The same points and some others measured another way (B), then each row and its match in B
B (72 x 22)
[[-320    4 -195    3 -362 -139   55   11  -50  -99    6 -179  -17 -103
    83  -23 -112  226  163 -153 -104 -156]
 [ -85  -72  -71  -16 -193  -43    4   87  -34   76   52  116   23 -163
   146  -50  -37  108   87 -147  -55 -164]
 [-301 -274  -43  -15 -327 -193  155  120    0   10   -4   61    6 -381
   196 -141 -186  308   35 -270  -21 -179]
 [ 194 -147  167  -18  135   79   46   74   13    7 -109  230  -57 -222
   165   29  -69  -70 -142   20   11   38]
 [ -74 -146  -23  -25 -129  -56  102   91    2    5  -67   79  -63 -240
   156   16 -165  137  -19 -118  -57 -130]
 [ -13 -252  119  -40   -5  -40  123  112   18   14  -76  195  -17 -328
   153  -25 -174  110 -106 -111    0  -42]
 [  61 -156  244    6  127   38   28   11  -18 -124  -71  141   40 -209
   111  -95   11  -74 -111   30   72  212]
 [ 176  -51  142  -13  216  105  109  -22   24 -196 -254  -22 -173 -110
    74  190 -195  -98 -191  151  -42  141]
 [ -20   15 -104  -17 -146    2  -28   73  -41   75   34   96   -4  -79
   116   24  -25   59   97  -92  -85 -171]
 [-147 -117  -64  -10 -228  -84   46   88  -26   35   21   73    4 -216
   153  -72  -85  160   71 -167  -50 -152]
 [   8   49   73    6   52   51  -40  -48  -55 -165  -40  -36   25  -16
    18   10   15  -73   16   71  -14  150]
 [-202 -274   20  -13 -262 -140   86  140  -13   92   62  205   68 -369
   214 -195  -74  222   35 -266   15 -155]
 [-114 -153  -48  -31 -185  -81   78  115   -9   61    0  115  -11 -246
   153  -29 -140  174   30 -172  -58 -180]
 [-155   70  -40   16  -66  -23   75 -105  -35 -330 -169 -311 -108   -3
    -7  110 -149   41   10   88  -80  129]
 [ -21  198 -103   -6 -102   66 -207    5 -120   65  197   73  167  126
    -7  -45  176  -58  233  -33  -74  -57]
 [ 134  197 -168  -33  -20  118  -95   38  -53   68    8   41  -54  115
    34  201  -32  -68  111   35 -161 -177]
 [ 106  117  -73   -5  -15   93  -67    8  -42  -13  -39   22  -61   39
    84  115   -6  -80   54   51  -93  -66]
 [ 438   -4  224  -11  386  232    6   -9   21  -99 -240  165 -161  -51
   115  200  -54 -289 -233  246   -6  182]
 [  63  125 -107   -4  -30   69   -5  -20  -27  -86 -111  -91 -132   37
    66  183  -93  -43   32   77 -124  -67]
 [  79  -82   96  -22   64   49   10   59  -20   -4  -28  154   11 -147
    89   14  -55  -22  -44  -12  -17   19]
 [ -45  107  -76   31  -76   21   30  -85  -32 -242 -164 -230 -140   21
    64  119  -75  -25   24  102  -82   56]
 [-141 -192  164    1  -87  -67  -11   54  -54  -31  100  176  178 -257
   108 -249   66   71   33 -141   83  106]
 [-157  230 -102   25 -133   18 -138  -96 -118 -182   84 -193   98  159
   -60  -22  115  -36  215   44  -68   94]
 [ 224  157  116    8  204  187 -156  -57  -75  -91    1   76   47  108
     4   47  150 -255   16  169   -7  191]
 [-113   20   83   30  -80   -3 -117  -37  -99  -96  127   43  180  -41
    38 -203  182  -39  128  -36   41  156]
 [ 343  101  -11  -55  271  201   82   12   36  -91 -291  -19 -283   34
    38  424 -276 -150 -173  217 -165  -34]
 [ 201  234 -137  -46   64  164 -127   36  -57   83   25   75  -34  154
    -2  224  -15 -120   98   71 -160 -147]
 [-274  167  -52   78 -118  -50   95 -252  -51 -600 -273 -618 -178   85
   -39  107 -106   -1   27  202  -63  312]
 [  88  113 -123  -20  -39   76  -13   27  -24   -2  -76  -13 -114   19
    82  181  -93  -25   41   33 -131 -137]
 [ -94 -160  160    4  -52  -36  -28   53  -55  -11   99  191  170 -221
   102 -220   82   34   33 -111   73  103]
 [ 138  -78   -9  -40   71   53  162   61   47  -66 -253   10 -244 -165
   135  258 -305   26 -155   51 -118 -105]
 [-109  107  -94   27 -181   -3  -83  -30  -79  -80   46  -72   39   15
    67  -47   78    5  159  -26  -54  -15]
 [ 152 -216  229  -15  101   54  -20  115  -18  104   32  388   93 -278
   189 -144   64  -62  -86  -73   74   51]
 [-200   42   28   27 -137  -36  -70  -63  -92 -175   72  -95  126  -28
    16 -144  107    9  137  -22   10  146]
 [ -23  161 -132  -20  -86   55  -95   10  -75    4   69  -12   37   80
    -5   80    9   -6  153  -13 -115  -87]
 [ 371  107  -12  -52  304  210  109   -4   42 -126 -344  -54 -332   38
    45  477 -314 -160 -211  252 -177  -28]
 [ 316  -98   45  -65  191  135   89  131   47  110 -178  248 -182 -168
   149  258 -239  -56 -179   40 -103 -148]
 [ -20 -205   64  -18  -93  -37   54  120   -4   76    2  225   14 -287
   190  -94  -64   87  -25 -140    4  -96]
 [ -97  218 -104    9  -98   44 -131  -67 -105 -121   81 -131   79  139
   -46   21   88  -42  191   31  -82   46]
 [  78  163  -98    2  -62   91 -130   11  -74   40   60   63   25   76
    60   49   95  -83  137   19  -86  -81]
 [-210  -50   36   14 -110  -70   61  -44  -46 -226  -62 -145    9 -126
    36  -49  -78   84   33  -26  -15  121]
 [ 174   75  100   15  124  132  -95  -37  -54  -85  -39   77    8   16
    68   20  104 -190  -11  121    4  144]
 [-173   10  -12   29 -176  -51  -20  -42  -65 -154    9  -92   41  -78
    77 -109   50   43  104  -39  -11   70]
 [  -8 -139  131    7  -14   -3   13   39  -29  -46  -15  139   46 -206
   135 -107   15    1  -25  -45   35   76]
 [  95  -43  118  -25  109   73  -21   35  -36  -30  -12  140   42 -100
    52   13  -16  -66  -38   24  -13   79]
 [ 173  -13  115    4  147  104   25  -20   -2 -136 -167   37 -106  -83
   100   99  -58 -126 -111  128  -20  118]
 [  38  190 -135  -34  -72   87 -169   47  -92  122  169  117  112  109
    -5   43   88  -43  200  -38 -110 -146]
 [ 111  321  -64   33   -2  160 -282  -82 -134  -32  145    7  126  255
   -16  -15  304 -232  225  116  -48   84]
 [-196  -11   64   46  -20  -56  176 -168   -5 -524 -319 -447 -196  -80
    16  103 -211   37 -102  157  -28  295]
 [-259 -184  121   32 -176 -121   55   -3  -44 -168   14  -11  101 -264
   115 -235   13  126   30 -120   72  137]
 [ -11  143   19   26   11   66  -91  -96  -81 -201  -13 -114   36   86
   -15    4   93 -111   80  106  -26  175]
 [  38  -51  166   13   69   50  -51   -9  -53  -97    9  107   91 -104
    69 -106   87  -91   -8   26   50  184]
 [  14   34 -107  -42  -89   29  -20   82  -35   81   23   92  -16  -56
    74   92  -88   54   75  -70 -113 -181]
 [-203 -137   66   11 -115  -93  115  -23  -22 -225 -101 -109  -20 -210
    81  -67 -117  119  -22  -50    1  109]
 [ -58  -43  -56  -13 -159  -18  -27   81  -45   77   65  133   45 -133
   129  -54   -6   75   97 -127  -49 -135]
 [  91   13  -77  -47  -16   64    2   89  -16   93  -20  128  -53  -69
    92  139 -123   22   21  -39 -116 -177]
 [ -26  133  -57  -11  -68   49 -145   15  -96   33  148   74  142   60
    -4  -32  106  -28  177  -38  -62  -29]
 [  77  -17   -7  -48   31   50   10   74  -17   41  -30  120  -26  -89
    71  106 -116   13   -6  -24  -85  -91]
 [  19  -54  170   21   35   40  -72   -5  -64  -74   47  135  122 -112
    87 -157  137  -95   21   11   65  182]
 [  35  144 -160  -14 -124   62 -110   43  -60   86   68   60    5   50
    74   70   32  -16  154  -33 -121 -177]
 [ 119   79  135   22  130  121 -115  -54  -70 -124   -5   54   66   24
    37  -33  142 -187   11  118   21  211]
 [ -53  -45  -11  -19  -73  -10   26   43  -31  -28  -21   35   -1 -119
    78   18  -84   60   25  -56  -58  -53]
 [-259 -238  -21  -23 -264 -156  124  112   -8    6   12   66   30 -331
   155 -116 -168  264   35 -237  -30 -140]
 [ -63   10   78   15  -36   16  -81  -24  -78  -93   73   43  126  -49
    42 -124  113  -41   85  -11   22  130]
 [ -44  140 -192  -13 -184   20  -71   32  -63   42   47  -19  -17   40
    66   80  -11   38  167  -55 -130 -189]
 [-105   -8 -124  -16 -176  -41   57   43  -20  -32  -51  -46  -77 -108
   102   77 -145  116   63  -78 -106 -154]
 [ -47   39  -44  -22  -67   17  -30   35  -51   -9   39   35   44  -39
    36   24  -37   36   80  -43  -74  -49]
 [-109 -136   39  -32 -106  -53    5   96  -44   60   90  173  117 -210
    90 -108  -37  117   51 -161  -12  -66]
 [ -90  101   26   44 -101   19 -145  -63 -104 -122   96  -23  135   25
    43 -156  212  -79  157   11   22  148]
 [ -59   25 -112  -11 -121  -10   72   14   -9  -94 -121 -106 -136  -77
    89  138 -170   81   20  -15 -116 -110]
 [ -41   36 -138  -26 -157   -1  -15   69  -39   56   20   46  -23  -62
    94   67  -77   80  104  -86 -114 -195]
 [ 132   28  -78  -37    5   75   17   74   -6   55  -79   85 -118  -58
   103  183 -138   -6  -12    4 -128 -168]]
Rows of B count from 0, top down.

[  97  -38  196  -45  -72   -9  -18  -51  208  -54  -25   -4  158   21
   18 -157  103  118  -91   61  -62   55  -50 -113   70  -34 -106   84
   28 -116] | 8
[ 216  172  134   54 -138 -152   39 -137 -137 -224  154 -110 -210  -19
  100  115 -165 -269  344  -36  -97   20  -10  -61  115    7  -52  -31
  -98   -3] | 45
[  96  -71  148  -38   10   36   38  -41  188   42  -42  -17  215   -9
    1 -228   40  195 -156   45  -34   37  -94  -72  -21  -55 -115   95
   29  -92] | 63
[ 167  109  187   31 -219 -130  -50 -119   58 -266   70  -71 -107    1
   57   63   42 -190  224   24 -125    9   87 -196  235   -7  -23   35
  -97  -78] | 41
[ 163   47  195   34 -134  -97   10 -113   79 -195    8  -50  -19   29
   30  -44   23  -31  120   15  -89    6  -25 -137  124   22  -73   61
   -3  -90] | 55
[  91   66  171 -244   53  100   22   60    0  203  275  -13   81  -76
  160  -59 -121  -30  -86   28  -21  248 -210  161 -141 -196 -213 -152
  -38   -5] | 53
[  76 -256  107  -82  153  183  162   -8  211  359  -86  -62  448 -132
   19 -376  113  383 -382   60   -4  -50 -277 -123 -187 -135 -107  136
  -76  -52] | 33
[  74 -238  325 -162 -163  158    7  -11  250  192   79  -64  310 -134
  177  -49  547   23 -184  122 -176  -82 -216 -477  131 -148   -1   54
 -362 -116] | 38
[ 145 -139   -6  129  301   37  284 -106   77  165 -241  -47  305    7
 -124 -520 -314  556 -267  -49  107  -48 -282  173 -340   49 -187  206
  266  -27] | 12
[  87  -38  200 -227   35  134   43   50   57  262  229  -28  166 -110
  174  -71   51    7 -140   55  -55  159 -257   13 -121 -202 -165 -104
 -137  -23] | 40
[  69 -387  133 -103   54  260  153  -16  278  452  -94 -123  564 -252
   61 -317  409  308 -433  109  -86 -205 -249 -449  -63 -198   32  188
 -369  -53] | 22
[ 118  146  189  -70 -123  -97  -84  -44   96 -213  109    8  -65   65
   43  -16  -77  -87  110   32  -65  179   51   34  119  -29 -142  -22
   86  -97] | 51
[  96   57  249 -310 -230  105 -120   55   34  127  402  -88   15 -195
  276  240  264 -408   74  106 -187  144  -42 -251  194 -292  -29 -184
 -447  -17] | 20
[  77  -19  206 -177  148   91   81   41   98  172  105   52  184   50
   82 -247 -124  258 -208   12   31  244 -320  239 -244  -83 -288  -68
  194  -66] | 49
[  39  -48  296 -166 -222   20 -170    4  359  -98   37   28  187    3
   65  -53  373    0 -131  134 -140  100   62 -286  256 -100  -66   62
  -95 -181] | 56
[ 152  -17   42 -286   90  239  162   63 -243  557  451 -207  113 -374
  303   87  -93 -271  -28   15  -72   75 -324  -37 -218 -386  -57 -225
 -525  162] | 48
[  73   10  255 -166 -159   16 -115    5  222  -55  108   11  109  -11
   90  -27  189  -47  -63   94 -109  142    3 -149  160 -112 -105   -8
  -68 -122] | 70
[ 104 -191  155  -33  -64   91   46  -61  247  116  -78  -85  317 -120
   21 -198  272  154 -194   89  -99 -114  -76 -347   84  -97    9  164
 -202  -94] | 34
[  13   69  358 -399 -206   93 -232  126  234   37  358   70   80  -29
  228  120  290 -212  -93  140 -140  344  -43  -74  168 -244 -172 -193
 -139 -130] | 42
[ 106 -229  290  -29  -92   82   78  -74  217   93  -51  -57  286  -56
   95 -146  395  157 -153   72 -123 -121 -242 -373   63  -44  -28  128
 -190 -125] | 64
[ 228  209   63   38  -76 -126   79 -122 -221 -132  205 -143 -232  -71
  109  104 -303 -286  345  -56  -67   41  -24   31   32  -41  -63  -74
 -105   50] | 30
[ 162  -92   64   88  -43   -7  104 -134  105    2 -108 -135  177 -105
  -25 -185   51   93  -22   25  -68 -169  -20 -275   62  -29   27  185
 -159  -42] | 16
[  52   90  166 -121  153  -23   -4   28  196  -57   -4  128  126  173
  -48 -330 -289  347 -197   10   79  327 -126  393 -191    2 -332    1
  474 -129] | 11
[ 193   22  179  118 -230 -130   12 -173   61 -256  -17 -121  -46  -23
   36   35  131 -148  228   23 -149 -133   47 -347  252   41   41  127
 -166  -76] | 23
[ 179  215  141   34  -35 -159   26  -99  -73 -253  114  -16 -190  103
   36  -21 -327  -70  238  -51  -23  173  -40  201   -6   45 -179  -48
  207  -41] | 6
[ 101 -227  128 -393   30  398  150  113 -111  796  466 -227  336 -504
  385   99  310 -264 -215   94 -147  -28 -410 -342 -159 -498   24 -209
 -827  141] | 27
[ 127  171  247  -67  -93 -113  -48  -49   47 -234  136   48 -114  133
   78  -10 -130  -49  149   -1  -53  240  -69  143   41   24 -212  -71
  203 -106] | 43
[ 110 -128  291  -27 -188    6  -21  -82  256  -77  -42  -31  183   -4
   68  -83  362   55  -62   84 -143  -61  -73 -368  191  -17  -22  118
 -136 -151] | 59
